Below is a small trained network, with its code and all its weights. Each question gives an input and a class and asks what happens when units are switched off, that is, made to give their printed mean instead of their output.

import numpy as np


def w(rows, s, z=0):
    codes = np.array(rows[::2]) - 128.0
    scale = np.full(codes.shape[1], s)
    scale[-1] = z or s
    return codes * scale


def norm(h):
    return h / np.sqrt((h * h).mean(-1, keepdims=True) + 1e-5)


def f(y):
    return y / 2 * (1 + np.tanh(0.7978845608 * (y + 0.044715 * y**3)))


def log_softmax(a):
    a = a - a.max(-1, keepdims=True)
    return a - np.log(np.exp(a).sum(-1, keepdims=True))


def net(x, mask):
    res = np.array(x, float).reshape(1, 4) / 4 @ E
    u = 0
    for l in range(2):
        y = f(norm(res) @ A[l][:, :-1].T + A[l][:, -1])
        res = res + np.where(mask[u : u + 14], y, B[l][:, -1]) @ B[l][:, :-1]
        u += 14
    return log_softmax(norm(res)[-1] @ U[:, :-1].T + U[:, -1])


A, B = {}, {}
E = w([
[103,103,128,218,46,138,129],'x0',
[133,110,7,109,117,102,197],'x1',
[129,131,126,126,125,126,123],'x2',
[244,115,146,145,150,47,138],'x3',
],0.017)
A[0] = w([
[137,120,11,102,138,109,176,108],'L0N1',
[113,118,122,123,118,128,141,108],'L0N2',
[219,126,140,201,104,51,133,3],'L0N3',
[167,126,160,107,132,93,120,28],'L0N4',
[113,121,112,105,133,115,108,94],'L0N5',
[129,130,3,143,97,109,169,78],'L0N6',
[144,136,122,107,116,116,84,130],'L0N7',
[142,128,112,130,131,106,132,93],'L0N8',
[129,129,144,85,127,114,100,78],'L0N9',
[112,128,142,141,89,123,104,140],'L0N10',
[104,134,128,20,182,135,120,181],'L0N11',
[114,134,121,137,118,130,126,106],'L0N12',
[103,124,111,179,81,139,117,83],'L0N13',
[230,125,149,94,171,59,131,82],'L0N14',
],0.027,0.0064)
B[0] = w([
[175,242,81,105,101,145,162,232],'L0N1',
[120,141,112,135,156,153,119,136],'L0N2',
[181,96,150,61,120,202,156,232],'L0N3',
[115,162,135,132,180,158,102,169],'L0N4',
[136,146,133,124,143,137,140,133],'L0N5',
[68,3,103,131,160,122,130,230],'L0N6',
[126,123,150,140,126,132,123,139],'L0N7',
[153,116,130,129,123,96,144,144],'L0N8',
[127,79,137,149,103,116,113,146],'L0N9',
[164,155,132,143,85,126,131,163],'L0N10',
[163,97,152,91,126,193,145,222],'L0N11',
[120,151,112,134,147,146,119,135],'L0N12',
[102,173,126,150,125,117,96,182],'L0N13',
[104,138,106,208,134,53,117,253],'L0N14',
],0.053,0.021)
A[1] = w([
[102,178,91,151,150,78,154,110],'L1N1',
[114,199,60,160,138,27,135,57],'L1N2',
[98,28,130,93,145,91,115,84],'L1N3',
[65,117,152,195,180,90,135,49],'L1N4',
[146,138,142,124,110,126,144,64],'L1N5',
[116,156,140,173,133,122,118,108],'L1N6',
[152,98,196,94,153,151,100,3],'L1N7',
[148,32,132,116,126,65,131,105],'L1N8',
[95,138,156,171,151,105,104,21],'L1N9',
[98,143,159,210,180,77,89,40],'L1N10',
[49,193,143,130,89,89,81,45],'L1N11',
[129,96,128,62,127,141,165,21],'L1N12',
[165,123,229,109,119,125,120,27],'L1N13',
[3,91,70,131,131,58,127,75],'L1N14',
],0.032,0.0032)
B[1] = w([
[164,137,220,126,94,82,62,208],'L1N1',
[69,113,205,193,69,119,146,250],'L1N2',
[180,183,117,92,143,138,170,168],'L1N3',
[114,149,82,53,176,176,140,206],'L1N4',
[87,107,114,134,158,142,125,146],'L1N5',
[145,74,88,103,94,127,178,185],'L1N6',
[111,83,116,201,92,120,65,217],'L1N7',
[59,217,96,84,91,179,136,173],'L1N8',
[144,167,51,85,133,128,121,184],'L1N9',
[132,154,46,44,139,154,169,241],'L1N10',
[145,139,145,210,106,48,188,194],'L1N11',
[102,233,77,116,181,40,119,223],'L1N12',
[65,81,183,129,184,107,81,220],'L1N13',
[176,81,253,146,150,179,41,221],'L1N14',
],0.038,0.016)
U = w([
[97,34,217,125,200,168,23,61],'0',
[152,168,13,10,203,158,192,253],'1',
[125,140,153,199,74,33,198,41],'2',
],0.014,0.0019)

Each question gives the input, the list of numbers given to net, and the class t.
The units are the neurons (one row each of A and B). Each row of codes is followed by its name. A weight is (code - 128) times the scale printed after its matrix; where a second scale follows, it is the last column's (A, B and U).
mask holds one flag per neuron, layer by layer. A switched-off neuron (its flag False) gives its mean, the last column of its row in B, instead of its output. The means were averaged over made-up inputs and are rounded, as every weight is.
A unit's drop is (log p(t) with every unit on - log p(t) with that unit switched off) / (log p(t) with every unit on - log p(t) with every unit switched off).
The circuit of an input: a set's keep is (log p(t) with only the set's units on - log p(t) with every unit switched off) / (log p(t) with every unit on - log p(t) with every unit switched off). Starting from the 12 units with the biggest drops (on a tie, the unit counted first), units are removed one at a time, each time the one whose removal leaves the highest keep (on an exact tie, the one counted first), for as long as the keep stays at least 0.8.
circuit, biggest first: the units of the circuit, biggest drop first
most important unit: the unit with the biggest drop
top k neurons: the k neurons with the biggest drops, biggest first
k most important neurons of layer l: the k neurons of layer l with the biggest drops, biggest first
drop when u is switched off: that unit's drop, to one decimal
input [-5,-1,-2,-5], class 0: most important unit : L0N1
input [1,-5,0,-7], class 2: top 3 neurons : L0N6, L0N3, L0N11
input [-3,8,0,4], class 2: top 2 neurons : L0N1, L0N14
input [-2,-7,0,4], class 1: 2 most important neurons of layer 0 : L0N14, L0N1
input [5,8,3,0], class 0: 3 most important neurons of layer 0 : L0N6, L0N3, L0N11
input [2,-5,-7,-8], class 2: top 3 neurons : L0N6, L0N3, L1N11
input [0,7,7,3], class 2: 2 most important neurons of layer 1 : L1N2, L1N10
input [2,-2,-1,5], class 0: top 3 neurons : L0N3, L0N6, L0N1
input [5,3,-1,-4], class 0: top 2 neurons : L0N6, L1N14
input [4,4,-5,-8], class 0: top 2 neurons : L0N6, L1N14
input [6,2,-3,-8], class 0: top 2 neurons : L1N14, L0N1
input [6,4,-1,0], class 0: top 4 neurons : L1N14, L0N6, L0N13, L0N11
input [0,-8,-6,3], class 1: top 2 neurons : L0N11, L0N1
input [-5,4,2,2], class 2: circuit, biggest first : L0N14
input [3,7,-8,-7], class 0: top 2 neurons : L0N6, L0N3
input [-4,7,6,8], class 2: top 2 neurons : L0N14, L0N1
input [4,-8,7,-1], class 2: top 4 neurons : L0N6, L0N3, L0N11, L0N10
input [4,-2,4,0], class 2: 2 most important neurons of layer 0 : L0N13, L0N11
input [-1,4,5,6], class 2: top 2 neurons : L0N14, L0N1
input [-2,-6,2,6], class 1: most important unit : L0N14
input [-2,6,2,4], class 2: top 2 neurons : L0N1, L0N14
input [-2,2,-6,7], class 2: drop when L0N14 is switched off : 1.1
input [-1,-6,-6,2], class 1: drop when L0N1 is switched off : 3.9
input [7,-1,5,3], class 0: drop when L1N13 is switched off : 0.1
input [-2,0,3,-3], class 0: drop when L0N6 is switched off : 1.0
